What can hang from each mark
G: E L M
E: F L
J: C F G L Z
L: G Z
Q: C E G S
Z: L M Q S
C: J Q
A: J L M
M: L Z
F: A M Q
S: M Z

Every row comes from one small tree of marks. Brackets hold a mark, then the marks that hang from it, in alphabetical order. Every link used is in the known rows. Which tree was each row made from?
Each row is shifted at random along 6 fixed directions that mean nothing.
Known rows
{S {Z {M L} {Q E}}}: [  27  138  182  -27   84  100   91  307  -34 -253  156  159  140   18
 -224  -51 -133  193  298 -165  274  315  -53 -105  163  154 -261  106
  217  187  218  100 -116  325 -132 -194   60   85  -67   75   -6  -43
   99  135]
{Q {C {J F Z}} {G {M L}} S}: [-179  292  449 -116   26   68  188   91 -286 -204  -29 -111   61  -65
  -86    9  325  206 -224   75  170  294   76 -150  267 -208 -453 -176
  241   73   39  320   49  -72  292 -335  -24  112   83 -249  154    5
   20  186]
{C {Q {E {L G}} S}}: [ 199  268  -61  -80  -14 -214   25  297 -186  -18   60  -17 -232  -48
 -107    9  -47  227  300 -140  318  136  150 -261  182   16 -367  101
 -141  192  174  152  -20   74  129 -238  -75  -66   91  -52   70  144
   92  140]
{S M {Z L}}: [  21 -278   27 -217  -44  150   24 -555  153   40  127  110  409 -141
  497  165   77 -193 -187  323 -134 -268 -336 -146    0  -68  273 -110
  626   49 -173 -140  -12  268 -207   20  145 -130 -129    7   84  151
 -508  -83]
{E {F A} {L {G M} Z}}: [ 142 -251  -71 -206   65 -218 -156 -281   94   -7  199 -179 -283  -62
  186   32 -106  148 -142  317 -177  -95 -309 -460  -23 -171  108  -11
  179   79 -140 -387   27  240  160 -133   72  -93 -240  -88  308  -29
 -375  142]
{C {J {F A} L}}: [ 138  194   62   24  123   58   98   54 -296  -90   98  -94   41   24
 -132 -113  -47  -12  -41 -134   64 -185  174 -124  173   39 -117    6
 -268    5  312   73  -20   36  105  -35 -136   56  -63   10 -155  -99
   -7  132]
{Q {C {J L Z}} G}: [-326  455  142  -41  147  209  -10 -354 -386 -186 -122 -184  396  254
    7 -268   79  -77 -304   26   27   73 -397 -168  190  -65  169 -257
  205 -118  -80  245  208 -109 -127   38  201  223 -234 -269  287 -251
 -201   72]
{M L {Z Q}}: [-143 -112  242   15   89  112  132  -53  267 -226  339   -3  141  -65
  -31  188   46  104 -150   87  -62  151 -145 -129  121 -120 -120 -199
  479   92  -51  -88   15  140  277 -310  157  -13 -189   67  -59 -112
  251  126]
{G {E {F {A J}}} {M {Z L S}}}: [-143  -64   59 -493 -168 -152 -165 -151 -257 -165   59 -215 -211  224
   -4 -356  311  159 -150  260   93  113 -268 -659   73   52 -171  281
  105  239 -325 -239  258  197  -90 -337   75  176 -218 -266  158  -60
 -177   23]
{G {E L} {M Z}}: [ -24  -19    8 -309 -129 -106 -157  174   97 -173  211   69 -120   28
 -103 -255   19  323  173  129  255  229  132 -445   66   50 -238    6
  386  276  -81 -145  151   -1  -79 -288  162  101 -151   43  189 -189
  -32   13]
{S M {Z L {Q {C J} G}}}: [ 208 -128  262  -70  -38  163  272  -74   53  -63  141  174  132 -353
  211  475   44   30  -31   56   21   -6  -99  112   32  -75 -274  -10
  382   -1  111  223 -244  355   80 -106  -60 -204  203   96  -89  232
 -143   97]
{F {A J L} M}: [ 100    8  -84 -247   98  115 -197 -113  183   65  -59  -62  278   64
  -65 -437   82   34   83   96  103   -5  259 -137   80   13 -222 -164
  202   88  138 -151  305  222 -423  121 -246  184 -319  281  133  -51
 -190  241]
{G {M {Z L {Q E} S}}}: [ 208   22  -63  -73  171  196   86 -386  247 -231   80  176   49  -69
  143   80  -86 -160 -258  209 -188 -230 -463 -241  107   55  155  157
  219  -87  -32  182  -86  363  -84 -179  104 -127  -37  -43 -217  133
 -270 -244]
{C {J {F M} {G E} {L {Z S}}}}: [-179  -56  275 -274  -97  -47   10   87 -155   70   77 -174  -74   -6
 -163 -330  152  331   66  128  302   85  135 -579  148  207 -369 -175
  137  191   22 -201  251   33  -51 -101 -183  339 -268    0  195  -84
  131  150]
{J C F {G E M} Z}: [ -72 -102  255 -174  -52   40  209  -67  -88 -153  262 -164 -163 -292
  -84  -97  186  190 -153  170  211 -251   96 -490  219  174 -121  108
   96   53    4  -93  -36  -81  123 -302   76  253  -55 -324 -311 -128
  -78 -262]
{F {A J} M}: [ 324   37 -134  -81  255  230  -69  -28   89  -37  -17   44  169   29
 -104 -257  -10  -21   81   30  -13 -223  184   85   45  -61 -106   63
 -226  -25  283  -63  151  284 -242   91 -315   65 -132  290  -64   72
 -227  176]
{E {F {Q {G {M Z}}}}}: [-212 -222  -29 -205  -28   88 -274 -250  273   74   32 -158  140   50
   94 -260   93  228 -122  264  -86   34 -314 -426 -164 -106  282 -189
  359   68 -225 -514  177  177 -165   64 -103  260 -412  148  529   12
 -347  221]
{L {G E M} Z}: [ 489  243  -45   22  384  -71   35  165  143 -202  218  262 -176 -101
 -216   -3 -406  136  308  194  172  166   59  -87  186  -59   58  139
   28   90  213  247  -43   83  149 -415  162  -91   81  -44 -129 -221
 -186 -190]
{Z {L {G {E F}}} {Q C} {S M}}: [ 346  -51  271 -267 -205 -210  287  -63  272  -43  278  169 -210 -397
  128  436   -1   94   30   83  172   77  -61 -237  108  132 -612  119
  489  148  -18  379 -389  259  107 -425  -28 -248  325    2 -314  154
  -32 -281]
{A {J C} L M}: [ -28 -368  -45 -370   62  -35    5  354   54  100   11 -300 -135 -296
 -395    2  110  331  526   25  278  244  367 -205  104 -107 -704 -226
 -207   91    4 -146  316  116 -187   97 -354  222 -103  401  106   19
  286  631]
{G {E {F {Q S}}} {L Z} M}: [ 327    1  -68 -184  158 -121 -170   84   93 -154  178  137 -225  116
 -222 -253 -196  199  124  161  100  285  -76 -478   65  -16  208  238
   80  138   30  -70   39  214   41 -398   85   63  -88  -34  239 -128
 -346  -36]
{A {M {L {Z Q}}}}: [ 305 -147  -74  -74   66  -44  146  363  281  -37  235  135  -86 -323
 -215  214  -74  169  387  -69  226   78  336   -6  207  -32 -565  -65
  125  198  208  171  -60  233   14 -223  -20 -187   78  233 -241   47
  114  121]
{C J {Q G}}: [-120  -58 -124 -267 -206  -69 -145 -201 -126  252 -147 -201   45  -61
  281  -91  311   42 -154  201   26 -307   23 -428   25  -45  -88 -241
  161  114 -233 -184  206   37 -107  169 -125  -23 -173  -50  252  248
 -274  146]
{L {Z Q S}}: [ 144 -266 -200 -376 -146 -251   55  252  -81  262  -57 -110 -443 -193
  -64  -31  199  214  263   25   15 -232 -268 -346   22   85 -370  156
 -146  232  -36   29  -13  440  -98 -189 -215 -253   28   27  -85  400
   22   86]
{M {L G {Z Q}}}: [   5   64 -121 -257   51 -238  -71 -101   34   49   65  -82   36   52
   13 -215   34   58   95  124   26  -56 -268 -409  297   29   50  -51
  371  203 -191   69    9  271  -72 -259  301 -171 -244 -189   -9 -151
 -204 -144]
{M {L G {Z {Q {C J} E} S}}}: [ 325   87 -430 -248  131  -44 -127  -85  256   44 -165  119  170   80
  -49 -357 -209   -2  335  109 -161 -308 -375 -318  334  157  179  -50
  142   75   13  294   -1  416 -241   78  182 -253 -181  151   10  -78
 -361 -184]
{A {J G {Z Q S}} L M}: [ -29 -131 -141 -195  161  113   54 -260   23   10   -4 -153   29  -59
 -172  -18   45 -124   58   63  192  -22 -157 -350  239  232 -333   17
  -61  -32  -71  133  239  396 -428  -14  -14  156 -240   -4 -202   13
  -57  142]
{C {J G L} {Q E}}: [ 321  159 -283   37  170  105   40   21 -188  -37  -26   25  -31    2
 -108  -39 -169  -22  184 -154   95 -389   51 -224  211  159   49   51
 -530 -136  290  125   46  180    8  171  -75  -13  -47  120 -114   79
  -77   70]
{S {M {L G}} Z}: [ 269 -376 -136 -260  189    4   40  234  -55   19   92   73  -18 -105
  -91  122   14  209  493  -17  -35 -118 -116  -28  156 -166  132  174
 -279   77  105 -100 -137  488   70  -38   -4 -192   -7  294    0  157
 -209  324]
{Q C E {G {L {Z M S}}}}: [  64   31  -26 -297   11   87  -67  -22  320  -37 -210   77  116 -104
   18 -156   88  281  111  163 -109   14 -251 -174  132  -64  -59 -271
  369   62  -50  228  147  174 -165   66   13  -53  -31   83  424   94
 -375   79]
{Q {C {J F Z}} {G E L}}: [ 299  -26 -216 -210   41  199  -98   91  337   28 -136  159  116 -173
 -132 -253  -85  241  202   77 -155 -273  111 -152  114   52  126 -170
   50  -25  224  207   75   74  -81  254  -16  -32   -3  331  165  -83
 -442  -14]
{C {Q {G L}}}: [ -38 -152 -297 -395 -104 -134 -233  -51  -39  274 -164 -192  -66   -4
   84 -248  294  159   71   27    3 -250 -119 -526   76   -3  170  -32
    2  108 -213 -162  110  223 -185  115  -13  -74 -202  -22  262  222
 -392   98]
{E {F A} {L {Z S}}}: [ 213  -81 -377 -245  -84 -144 -220  -15  -13   63   41  -89 -147  120
   -7 -322 -147   83  210  -29  -79 -201 -286 -444    9  164   28  141
  -61  216   37 -235   11  306 -225   43   -6 -124 -257  104  208   10
 -323  105]
{A {J F} L}: [-111 -211   60 -186  134   88 -100  -48  325  121   48 -163  212 -154
 -122  -80  -70  143  159  200   15  167  147 -225  -48  -99 -128 -453
  261   62   52 -266  304   32 -116  114 -209  256 -288  373  276 -149
   12  403]
{G {E {F A}} L}: [ 370  246 -207  -24  182   50 -181  -78  195 -266  217  229  196  209
 -157 -315 -321  -24  124   -5   25   60   66 -219  127  149  404  168
  116  101  176    4  -36    1 -116  -96  213   38 -137   82   65 -377
 -442 -177]
{A L {M Z}}: [ 236 -142 -325  -89    8  163  -18  -71  560  -31  149  180  218 -303
   -9   63  -74  -55  224   89   58 -157  303  -41  218   54 -303 -185
  379  122  123  135   90  119 -314   49   96 -128  -99  331 -226  -26
 -179   48]
{J F L {Z M S}}: [-102  -66   55 -153  -14  203   -8 -158  245   56   75   -1  244  -42
  -60 -404 -122   37   12  -40  158 -174 -168 -550  147  423  -58 -178
  339   93  160   -4   28  164 -379   36   17  246 -330   84  -91  -48
 -164 -226]
{L {G E {M {Z S}}}}: [  32  147  104 -147  191  -31  -35 -237   90 -237  186   72   20   83
    5  -92  -54   54  -88  342   96  142 -202 -346  191  -34  149   72
  326   96 -175   52   56    9   45 -371  222   85 -120 -202   17 -199
 -215 -191]
{Q {E {F A} L} {S M Z}}: [ 107  173   18  -79 -101  -19  -10    3 -247 -213   91   42  127  120
  127  -70   20  113  152  -13  166  171 -123 -104  139   24 -135  187
  124  246  129  -71  -21  200  -41 -164    5   -2  -33 -101  304   73
 -241  249]
{E {F A M Q}}: [ 426  360 -239  119  102  152 -106 -149   50 -152  152  164  224  150
  -58 -335 -196 -207  -40 -161   63 -251  104  -30   90  134  132  336
  -71   57  331   14 -198  243 -342  -80  -74   21 -136   76 -227  -75
 -488 -148]
{M {L {G E} {Z Q S}}}: [ -91 -154  328 -257  303 -272  163  -21 -305 -146  207 -292 -449   71
 -154  219   98  217 -106  228 -111  272 -582 -391  163 -293   21  108
 -167   24 -219  -75   76  295  547 -524   80  -13  -70 -276  129    9
  255  285]
{S {M {L G} {Z {Q {E {F A}}}}}}: [ 137  -90 -201 -225   54  -19  -80    6   13 -127   48  -42   45  117
  -27 -204  103  183  244  -22  -75 -151 -297 -251  255    2   84  203
 -114  127  -61  -89  -72  500  -45 -120  116  -93 -190   57  -42   -3
 -219  141]

Which tree is each row?
[-383  489  282   45  146  229  -29  -69 -295 -297  -74 -128  450  302
 -203 -435  -86  206  -13   24  189  304 -211 -229  119   15   30 -316
  186   14   92   70  294 -177 -133   39   43  547 -284  -95  402 -393
   82  195]
{Q {C {J F G Z}} E}
[ 147  -22   59 -110  123  -18   35   46  -92 -154  158  -26 -291  -84
  -60  188  134  138 -123   64   49   53    5 -301  124 -176   47  181
 -122   11  -37   11   -6  122  326 -327   81  -64   60 -176  -12  114
 -136  100]
{C {Q {G E L {M Z}}}}
[   7  -63   76 -180 -154 -158   -6    8  -64   38  147 -127 -235 -163
   47  109  230  168 -129   55  104  -14   38 -242  -67 -136 -194   98
   63  151  -89 -213  -92  128   31 -252 -140    2  -16  -80   98  165
 -267  152]
{E {F {Q {G M}}}}
[ -64 -182 -110 -503   14 -171 -253  -33  -28   30  -25  -94 -157  167
  -65 -448  118  267  111  235  -27   32 -302 -649   76   20  158    8
  141  193 -276 -200  295  209 -208 -131  138   90 -263  -80  385  -44
 -301   50]
{G E {L {Z M}}}
[  16 -130  -41 -365 -219 -280  -83   63   36   65  177  -53 -241 -121
   88  -71   76  243  114  207  107  -10   43 -377    1  -25 -260 -112
  354  292 -116 -171  194  -26    9 -222   92  -82  -71  -30  239  -30
  -75   39]
{G {E {L Z}}}
[ -87  289  287 -163  -26   -6   32  121 -155 -148  -54  -13  160   72
  -65 -148  234  240  -13   15  253  391  -58  -67  199 -178 -215  -32
  412  131   56  245   60  159   45 -344  -14  107    4 -184  375   33
 -112  169]
{F {Q C E {G {M L}} {S Z}}}
[  46  286 -218 -252  -61   13 -138 -228  138   13 -238   51  134   -6
  261 -325   97   92   21  200  -21 -166 -311 -287  226  123  -35 -126
  388  163 -103  164  197  185 -324   31  110 -123 -141 -167  404  160
 -520  -73]
{Q {E {L {Z M}}} G S}
[ -32  141  241  -53  303  176   95  321 -202 -221  161 -151    9   20
 -595 -382  -35  364  280 -266  277  170  137 -403  264  182   20  195
 -370  -10  212  -97 -148   78  -58  -98 -160  445 -199   63  -94 -262
  105  169]
{J C {F M} {G L}}
[-282  402  290  -31 -161   19  -78 -161   96 -348  157   30  203   86
   87 -106   14  210 -167  147  295  506  -80 -354  121   89 -199 -163
  777  292 -194  -83   85 -138 -120 -278  236  213 -234 -258  401 -252
 -213   35]
{Q {E F L} {G {M {Z S}}}}
[ 442   17 -357 -171  276  -20 -173  -89  373  -58   76  161  133  125
 -100 -340 -347   11  331  170 -144 -165 -235 -288  259  111  400   39
  100  105  104   32   26  281  -50  -44  220 -155 -233  183   47 -239
 -395 -184]
{M {L {G {E {F A}}} {Z S}}}
[ -75  251  155 -198 -177 -279   28 -120 -441   20  115 -276 -180   50
  -11 -347  302   -7 -329  -82  277 -125  107 -482  292  116 -260  291
  163  248   40  122  -52  207 -107 -519  120   78 -159 -590 -373  -89
 -246 -183]
{J {F {A {L {G M}}} Q} Z}
[ 335  -91  -96  -95   34  161   75  304  303   44   64  307   99 -271
  -55   20  -72  156  412   -1  161  -69  223   45   67  114 -336    4
  150  181  335  128  -80  216 -148  -16 -212 -125  105  369  -21  285
 -110   51]
{Q {S {Z M}}}
[ 284 -386 -315  -45  461  480  -86 -456  657   47   -2   26  413 -182
   54 -117 -446 -162  107  360 -380 -470 -388 -127   -4   -8  468 -440
   80 -327   94 -185  266  230 -202  446 -111   66 -338  508  173  -54
 -335   24]
{A {J C {L {Z M}}}}
[-178  477  265 -128  -89 -165   -2  175 -752 -177   32 -292   55  363
 -241 -358  306   77 -101 -259  472  347  195 -162  221 -103 -611  158
  -28  205   36  236  106   64 -156 -390 -120  270  -72 -371   30 -149
  151  264]
{F {A M} {Q {C J}}}
[ 162   31   87 -144  115  -38  128 -348  217 -195  240   90  -16 -126
  175  180    6 -153 -270  174  -82 -231 -254 -293  255   57  -81   86
  339   -2 -132  184 -223  299   13 -309  244 -180   -3 -194 -306   27
 -261 -297]
{Z {M {L {G E}}} Q}
[ -77 -133 -178 -559 -277   31 -189   30  183  230 -252   35  310  -57
  121 -485  247  224  316  109   97 -114 -166 -391   90  159 -303 -190
  586  228  -64  109  143  255 -523  187  -60   -3 -137  228  392  210
 -298  -33]
{Q C {S {Z L M}}}
